Below are the code and all the weights of a small trained network. Each question names an input and a class and asks about switching units off, where a switched-off unit gives its printed mean instead of its output.

import numpy as np


def w(rows, s, z=0):
    codes = np.array(rows[::2]) - 128.0
    scale = np.full(codes.shape[1], s)
    scale[-1] = z or s
    return codes * scale


def norm(h):
    return h / np.sqrt((h * h).mean(-1, keepdims=True) + 1e-5)


def f(y):
    return np.maximum(y, 0)


def log_softmax(a):
    a = a - a.max(-1, keepdims=True)
    return a - np.log(np.exp(a).sum(-1, keepdims=True))


def net(x, mask):
    res = np.array(x, float).reshape(1, 8) / 4 @ E
    u = 0
    for l in range(2):
        y = f(norm(res) @ A[l][:, :-1].T + A[l][:, -1])
        res = res + np.where(mask[u : u + 14], y, B[l][:, -1]) @ B[l][:, :-1]
        u += 14
    return log_softmax(norm(res)[-1] @ U[:, :-1].T + U[:, -1])


A, B = {}, {}
E = w([
[140,149,74,83,88,148,92,159],'x0',
[150,122,51,71,168,82,167,50],'x1',
[52,57,223,151,163,79,135,44],'x2',
[99,73,85,48,113,149,242,151],'x3',
[153,102,130,177,201,173,199,226],'x4',
[121,3,100,92,172,112,77,108],'x5',
[106,240,184,36,76,153,143,207],'x6',
[130,129,175,86,197,80,147,96],'x7',
],0.0036)
A[0] = w([
[147,201,125,100,77,174,155,181,142],'0.n1',
[50,104,174,27,164,150,131,148,167],'0.n2',
[139,11,145,125,126,152,171,171,250],'0.n3',
[131,114,215,249,148,117,90,120,88],'0.n4',
[165,149,163,210,154,167,142,188,82],'0.n5',
[125,80,155,119,148,101,221,95,80],'0.n6',
[71,95,197,158,187,87,205,94,114],'0.n7',
[214,58,88,167,206,79,130,92,64],'0.n8',
[189,146,142,210,104,111,108,88,2],'0.n9',
[118,126,174,90,158,81,236,80,115],'0.n10',
[167,211,65,162,111,161,149,162,68],'0.n11',
[183,125,115,160,183,210,192,238,152],'0.n12',
[119,140,219,254,154,164,69,111,118],'0.n13',
[50,72,128,213,64,198,163,145,171],'0.n14',
],0.0059,0.0037)
B[0] = w([
[126,200,187,135,92,146,80,171,213],'0.n1',
[184,87,197,112,101,169,139,82,194],'0.n2',
[145,165,86,139,127,103,94,34,246],'0.n3',
[210,87,183,114,110,38,106,162,201],'0.n4',
[153,152,37,141,110,138,167,160,192],'0.n5',
[57,121,117,116,183,85,140,113,178],'0.n6',
[131,145,89,23,172,98,179,98,208],'0.n7',
[108,144,145,152,53,178,41,192,196],'0.n8',
[111,75,131,56,161,89,132,119,147],'0.n9',
[55,129,178,186,170,118,190,140,193],'0.n10',
[175,144,135,3,193,161,124,105,192],'0.n11',
[23,175,76,202,76,179,159,167,253],'0.n12',
[183,70,153,167,64,69,121,169,217],'0.n13',
[163,145,120,154,182,35,211,115,207],'0.n14',
],0.0066,0.0057)
A[1] = w([
[129,12,205,79,107,135,113,111,130],'1.n1',
[135,150,100,122,170,186,132,241,55],'1.n2',
[117,132,47,68,88,145,138,79,108],'1.n3',
[142,66,122,177,223,85,51,130,96],'1.n4',
[60,46,26,141,119,215,108,73,95],'1.n5',
[108,163,81,127,133,217,189,246,57],'1.n6',
[146,185,151,71,185,191,44,90,95],'1.n7',
[114,248,149,119,42,154,120,179,101],'1.n8',
[147,180,103,98,134,87,130,53,116],'1.n9',
[141,44,165,117,166,87,77,155,50],'1.n10',
[58,146,185,142,130,146,131,140,2],'1.n11',
[89,128,144,128,254,117,202,78,95],'1.n12',
[147,155,168,63,166,206,57,108,69],'1.n13',
[140,97,16,131,101,147,25,107,100],'1.n14',
],0.0062,0.0075)
B[1] = w([
[156,130,121,59,91,162,94,82,189],'1.n1',
[55,141,229,110,150,177,190,174,167],'1.n2',
[140,109,156,174,126,106,90,145,178],'1.n3',
[184,163,174,85,80,157,127,139,172],'1.n4',
[113,61,145,184,180,164,62,82,176],'1.n5',
[69,122,254,106,157,146,143,124,213],'1.n6',
[130,193,49,101,100,137,126,156,160],'1.n7',
[83,153,127,141,127,213,142,172,254],'1.n8',
[153,140,126,138,141,112,108,169,181],'1.n9',
[173,85,171,36,77,158,101,60,150],'1.n10',
[178,150,104,53,28,122,68,153,128],'1.n11',
[112,115,120,106,180,68,199,145,201],'1.n12',
[134,164,50,120,100,126,106,104,145],'1.n13',
[100,82,171,191,167,130,153,138,190],'1.n14',
],0.0097,0.0052)
U = w([
[207,154,80,229,62,57,107,224,43],'0',
[232,42,220,41,51,57,83,56,228],'1',
[156,213,11,23,56,226,59,110,2],'2',
[29,216,204,143,101,244,154,216,177],'3',
[76,21,99,223,205,180,43,43,105],'4',
[45,104,59,63,234,22,251,60,222],'5',
],0.011,0.0026)

Each question gives the input, the list of numbers given to net, and the class t.
The units are the neurons (one row each of A and B). Each row of codes is followed by its name. A weight is (code - 128) times the scale printed after its matrix; where a second scale follows, it is the last column's (A, B and U).
mask holds one flag per neuron, layer by layer. A switched-off neuron (its flag False) gives its mean, the last column of its row in B, instead of its output. The means were averaged over made-up inputs and are rounded, as every weight is.
A unit's drop is (log p(t) with every unit on - log p(t) with that unit switched off) / (log p(t) with every unit on - log p(t) with every unit switched off).
The circuit of an input: a set's keep is (log p(t) with only the set's units on - log p(t) with every unit switched off) / (log p(t) with every unit on - log p(t) with every unit switched off). Starting from the 12 units with the biggest drops (on a tie, the unit counted first), units are removed one at a time, each time the one whose removal leaves the highest keep (on an exact tie, the one counted first), for as long as the keep stays at least 0.8.
circuit, biggest first: the units of the circuit, biggest drop first
unit that matters most: the unit with the biggest drop
k most important neurons: the k neurons with the biggest drops, biggest first
k most important neurons of layer l: the k neurons of layer l with the biggest drops, biggest first
drop when u is switched off: that unit's drop, to one decimal
input [-7,3,2,0,8,-6,-6,-7], class 0: circuit, biggest first => 0.n4, 1.n6
input [5,5,-3,-7,-5,-5,-2,6], class 2: circuit, biggest first => 1.n7, 0.n14
input [0,-8,3,6,2,1,-7,6], class 5: unit that matters most => 0.n7
input [6,6,1,-5,-3,-2,-3,-6], class 4: 2 most important neurons of layer 1 => 1.n14, 1.n5
input [-1,-1,-7,-8,-4,-6,6,-4], class 2: 2 most important neurons => 0.n11, 0.n12
input [5,2,3,3,5,-5,-2,-3], class 5: 2 most important neurons => 0.n14, 0.n8
input [-1,1,-2,0,-4,5,-3,1], class 4: 2 most important neurons => 0.n4, 1.n14
input [-5,3,1,-2,-4,5,7,3], class 5: 4 most important neurons => 0.n13, 0.n10, 1.n12, 0.n4
input [6,-7,-6,-3,-4,6,-3,2], class 4: 3 most important neurons => 1.n14, 0.n4, 0.n1
input [7,6,-1,-3,-3,-1,6,6], class 2: 2 most important neurons => 0.n12, 1.n13
input [-7,7,-2,-6,-5,-1,5,4], class 5: 2 most important neurons => 0.n8, 0.n1
input [6,7,2,-6,-5,3,4,-8], class 4: 2 most important neurons => 1.n14, 0.n1
input [4,-6,0,-4,-7,-5,-2,-7], class 0: 2 most important neurons => 0.n13, 0.n12
input [-6,7,7,-3,-2,8,-7,-7], class 1: 2 most important neurons => 0.n12, 1.n4
input [-5,-3,-3,-3,-1,-3,-4,0], class 1: circuit, biggest first => 0.n4
input [1,-8,-4,3,2,6,-5,0], class 4: 2 most important neurons => 0.n3, 1.n5
input [4,-1,2,6,7,4,7,8], class 5: 2 most important neurons of layer 1 => 1.n12, 1.n8
input [8,5,-2,7,7,1,-4,-2], class 4: 2 most important neurons => 1.n5, 0.n3
input [4,6,-1,4,-1,6,-7,6], class 4: 2 most important neurons of layer 0 => 0.n8, 0.n4
input [-6,7,6,-1,6,-6,-3,-7], class 5: most important neuron => 0.n7
input [-2,-3,-5,7,7,5,-6,-3], class 4: 2 most important neurons => 0.n3, 1.n5
input [-2,-8,-6,-4,-6,-2,-8,4], class 1: drop when 0.n2 is switched off => 0.0
input [1,-7,2,2,-6,5,-1,-7], class 1: drop when 0.n12 is switched off => 0.3
input [-4,-8,4,4,-6,-8,2,4], class 1: drop when 0.n5 is switched off => 0.1
input [7,-1,7,8,-4,0,0,0], class 5: drop when 0.n10 is switched off => 0.3
